Below is a small trained network, with its code and all its weights. Each question gives an input and a class and asks what happens when units are switched off, that is, made to give their printed mean instead of their output.

import numpy as np


def w(rows, s, z=0):
    codes = np.array(rows[::2]) - 128.0
    scale = np.full(codes.shape[1], s)
    scale[-1] = z or s
    return codes * scale


def f(y):
    return np.maximum(y, 0)


def log_softmax(a):
    a = a - a.max(-1, keepdims=True)
    return a - np.log(np.exp(a).sum(-1, keepdims=True))


def net(x, mask):
    res = np.array(x, float).reshape(1, 2) / 4 @ E
    y = f(res @ A[0][:, :-1].T + A[0][:, -1])
    res = res + np.where(mask, y, B[0][:, -1]) @ B[0][:, :-1]
    return log_softmax(res[-1] @ U[:, :-1].T + U[:, -1])


A, B = {}, {}
E = w([
[154,6,197],'x0',
[168,54,36],'x1',
],0.013)
A[0] = w([
[166,119,8,122],'neuron 1',
[141,149,88,173],'neuron 2',
[203,174,117,135],'neuron 3',
[125,22,63,216],'neuron 4',
[144,199,134,226],'neuron 5',
[133,163,178,252],'neuron 6',
[87,176,89,128],'neuron 7',
[137,144,200,235],'neuron 8',
[172,123,189,228],'neuron 9',
[119,154,60,239],'neuron 10',
[197,165,91,243],'neuron 11',
[183,83,177,180],'neuron 12',
[88,147,165,70],'neuron 13',
],0.019,0.0047)
B[0] = w([
[253,172,97,224],'neuron 1',
[141,183,150,169],'neuron 2',
[108,140,160,157],'neuron 3',
[197,31,197,250],'neuron 4',
[55,155,148,193],'neuron 5',
[130,140,35,191],'neuron 6',
[73,149,209,188],'neuron 7',
[116,103,32,199],'neuron 8',
[108,61,87,193],'neuron 9',
[136,232,155,199],'neuron 10',
[143,191,133,182],'neuron 11',
[90,26,176,214],'neuron 12',
[145,143,73,164],'neuron 13',
],0.029,0.019)
U = w([
[89,181,68,250],'0',
[161,117,159,23],'1',
[93,254,158,72],'2',
[224,199,182,140],'3',
],0.014,0.0018)

Each question gives the input, the list of numbers given to net, and the class t.
The units are the neurons (one row each of A and B). Each row of codes is followed by its name. A weight is (code - 128) times the scale printed after its matrix; where a second scale follows, it is the last column's (A, B and U).
mask holds one flag per neuron, in row order. A switched-off neuron (its flag False) gives its mean, the last column of its row in B, instead of its output. The means were averaged over made-up inputs and are rounded, as every weight is.
A unit's drop is (log p(t) with every unit on - log p(t) with that unit switched off) / (log p(t) with every unit on - log p(t) with every unit switched off).
top k neurons: the k neurons with the biggest drops, biggest first
drop of u: that unit's drop, to one decimal
input [-5,-8], class 2: top 4 neurons	neuron 7; neuron 5; neuron 9; neuron 12
input [4,8], class 3: top 2 neurons	neuron 1; neuron 9
input [8,-5], class 0: top 3 neurons	neuron 4; neuron 8; neuron 6
input [1,1], class 1: top 2 neurons	neuron 1; neuron 10
input [8,-7], class 0: top neuron	neuron 4
input [2,-1], class 1: top 3 neurons	neuron 5; neuron 10; neuron 13
input [7,-5], class 0: top 2 neurons	neuron 4; neuron 8
input [-8,4], class 2: drop of neuron 7	0.1
input [1,-2], class 0: drop of neuron 4	0.5
input [6,-6], class 0: drop of neuron 4	0.2
input [1,0], class 1: drop of neuron 1	0.4
